Below are the code and all the weights of a small trained network. Each question names an input and a class and asks about switching units off, where a switched-off unit gives its printed mean instead of its output.

import numpy as np


def w(rows, s, z=0):
    codes = np.array(rows[::2]) - 128.0
    scale = np.full(codes.shape[1], s)
    scale[-1] = z or s
    return codes * scale


def norm(h):
    return h / np.sqrt((h * h).mean(-1, keepdims=True) + 1e-5)


def f(y):
    return np.maximum(y, 0)


def log_softmax(a):
    a = a - a.max(-1, keepdims=True)
    return a - np.log(np.exp(a).sum(-1, keepdims=True))


def net(x, mask):
    res = np.array(x, float).reshape(1, 2) / 4 @ E
    u = 0
    for l in range(4):
        y = f(norm(res) @ A[l][:, :-1].T + A[l][:, -1])
        res = res + np.where(mask[u : u + 7], y, B[l][:, -1]) @ B[l][:, :-1]
        u += 7
    return log_softmax(norm(res)[-1] @ U[:, :-1].T + U[:, -1])


A, B = {}, {}
E = w([
[111,164,119,151,103,68,141,78,174],'x0',
[102,165,52,164,146,51,244,86,60],'x1',
],0.011)
A[0] = w([
[172,145,148,118,178,73,161,180,105,20],'0.n0',
[136,142,105,126,101,104,109,157,117,41],'0.n1',
[113,165,122,71,193,162,132,189,122,86],'0.n2',
[50,121,255,137,115,183,121,181,76,187],'0.n3',
[110,155,83,170,156,72,46,150,161,2],'0.n4',
[69,105,98,175,145,93,198,139,167,158],'0.n5',
[155,135,102,185,83,225,155,136,195,165],'0.n6',
],0.0068,0.0012)
B[0] = w([
[136,79,164,155,101,83,158,114,140,171],'0.n0',
[175,116,76,110,137,82,118,128,125,128],'0.n1',
[209,143,78,133,125,194,204,148,123,190],'0.n2',
[61,71,143,125,157,85,180,87,140,246],'0.n3',
[186,65,56,46,67,146,200,126,156,161],'0.n4',
[165,94,162,154,106,241,73,84,183,254],'0.n5',
[134,165,144,254,105,169,103,103,29,180],'0.n6',
],0.0081,0.0051)
A[1] = w([
[85,147,187,19,120,112,41,214,148,142],'1.n0',
[157,111,144,61,108,137,155,179,237,103],'1.n1',
[21,112,194,65,211,122,129,80,74,42],'1.n2',
[75,210,111,108,112,119,99,83,157,9],'1.n3',
[140,57,227,147,106,138,174,92,209,118],'1.n4',
[112,255,132,88,115,23,111,135,253,52],'1.n5',
[133,210,131,181,141,72,116,216,102,78],'1.n6',
],0.0065,0.0013)
B[1] = w([
[7,82,86,166,151,104,163,93,50,169],'1.n0',
[123,228,183,222,254,127,159,162,185,171],'1.n1',
[160,178,167,119,121,81,179,206,144,149],'1.n2',
[83,220,154,136,117,171,89,175,130,153],'1.n3',
[174,148,52,169,42,76,138,76,190,255],'1.n4',
[146,251,56,73,71,177,74,158,158,167],'1.n5',
[93,104,237,132,165,184,101,108,60,128],'1.n6',
],0.0075,0.0072)
A[2] = w([
[205,162,148,159,207,69,195,62,90,123],'2.n0',
[65,165,150,145,146,204,39,134,169,33],'2.n1',
[64,109,111,226,208,96,95,20,122,100],'2.n2',
[158,44,87,89,189,113,122,203,136,2],'2.n3',
[146,159,104,106,42,148,126,115,146,119],'2.n4',
[161,102,215,194,255,126,136,183,68,62],'2.n5',
[152,97,181,35,163,134,166,236,69,141],'2.n6',
],0.0077,0.00073)
B[2] = w([
[91,128,147,121,134,53,119,135,144,239],'2.n0',
[127,157,134,112,157,77,123,149,152,192],'2.n1',
[87,75,191,74,188,126,100,155,76,255],'2.n2',
[174,138,100,151,142,145,136,99,123,171],'2.n3',
[180,106,129,109,155,148,158,187,104,227],'2.n4',
[145,144,70,122,154,135,113,105,113,208],'2.n5',
[104,145,113,142,8,213,191,106,161,184],'2.n6',
],0.012,0.0063)
A[3] = w([
[111,131,168,161,128,154,43,141,172,199],'3.n0',
[89,159,148,192,154,113,191,117,20,82],'3.n1',
[166,202,135,32,67,150,89,103,207,3],'3.n2',
[125,254,61,122,32,157,104,44,142,165],'3.n3',
[132,156,148,71,82,73,115,68,106,143],'3.n4',
[114,72,106,174,92,75,185,176,195,116],'3.n5',
[155,89,164,162,161,161,74,159,185,106],'3.n6',
],0.0086,0.0032)
B[3] = w([
[54,74,112,124,138,83,216,143,25,183],'3.n0',
[124,136,191,92,150,110,99,184,114,212],'3.n1',
[123,101,107,105,129,174,163,73,33,182],'3.n2',
[130,108,59,190,140,255,211,173,152,254],'3.n3',
[89,144,86,122,155,216,126,184,9,163],'3.n4',
[137,93,86,125,124,139,10,61,193,219],'3.n5',
[104,181,165,81,150,16,108,150,81,187],'3.n6',
],0.0084,0.0073)
U = w([
[41,115,168,81,199,54,107,151,39,177],'0',
[135,150,23,189,117,212,187,131,121,176],'1',
[193,83,103,126,96,78,7,63,194,145],'2',
[154,197,220,137,69,137,88,129,131,3],'3',
[143,185,202,97,67,131,108,116,142,16],'4',
],0.014,0.0059)

Each question gives the input, the list of numbers given to net, and the class t.
The units are the neurons (one row each of A and B). Each row of codes is followed by its name. A weight is (code - 128) times the scale printed after its matrix; where a second scale follows, it is the last column's (A, B and U).
mask holds one flag per neuron, layer by layer. A switched-off neuron (its flag False) gives its mean, the last column of its row in B, instead of its output. The means were averaged over made-up inputs and are rounded, as every weight is.
A unit's drop is (log p(t) with every unit on - log p(t) with that unit switched off) / (log p(t) with every unit on - log p(t) with every unit switched off).
The circuit of an input: a set's keep is (log p(t) with only the set's units on - log p(t) with every unit switched off) / (log p(t) with every unit on - log p(t) with every unit switched off). Starting from the 12 units with the biggest drops (on a tie, the unit counted first), units are removed one at a time, each time the one whose removal leaves the highest keep (on an exact tie, the one counted first), for as long as the keep stays at least 0.8.
circuit, biggest first: the units of the circuit, biggest drop first
k most important neurons: the k neurons with the biggest drops, biggest first
k most important neurons of layer l: the k neurons of layer l with the biggest drops, biggest first
drop when u is switched off: that unit's drop, to one decimal
input [3,-3], class 2: circuit, biggest first	[1.n4 3.n5]
input [6,6], class 0: 2 most important neurons of layer 2	[2.n2 2.n6]
input [4,4], class 0: circuit, biggest first	[2.n2]
input [2,-3], class 2: 3 most important neurons	[1.n4 0.n6 0.n4]
input [-8,-6], class 1: 3 most important neurons	[0.n5 2.n6 2.n2]
input [-7,-6], class 1: 2 most important neurons	[0.n5 2.n6]
input [8,8], class 0: 2 most important neurons	[1.n4 2.n2]
input [-5,5], class 0: 2 most important neurons	[1.n5 0.n4]
input [-3,0], class 2: 2 most important neurons	[0.n3 3.n5]
input [6,-5], class 1: 4 most important neurons	[1.n5 0.n5 1.n4 2.n2]
input [7,-6], class 1: 4 most important neurons	[1.n5 0.n5 1.n4 2.n2]
input [3,-1], class 2: 2 most important neurons of layer 1	[1.n1 1.n5]
input [1,3], class 2: 2 most important neurons	[0.n5 0.n6]
input [-3,3], class 2: 2 most important neurons	[0.n0 0.n6]
input [-2,1], class 2: most important neuron	[0.n0]
input [-3,2], class 2: 2 most important neurons	[0.n0 2.n2]
input [7,8], class 0: 2 most important neurons	[1.n4 2.n2]
input [8,-6], class 1: drop when 1.n5 is switched off	1.9
input [2,0], class 2: drop when 1.n1 is switched off	0.2
input [-1,0], class 2: most important neuron	[3.n5]
input [-2,3], class 2: 2 most important neurons of layer 1	[1.n0 1.n1]
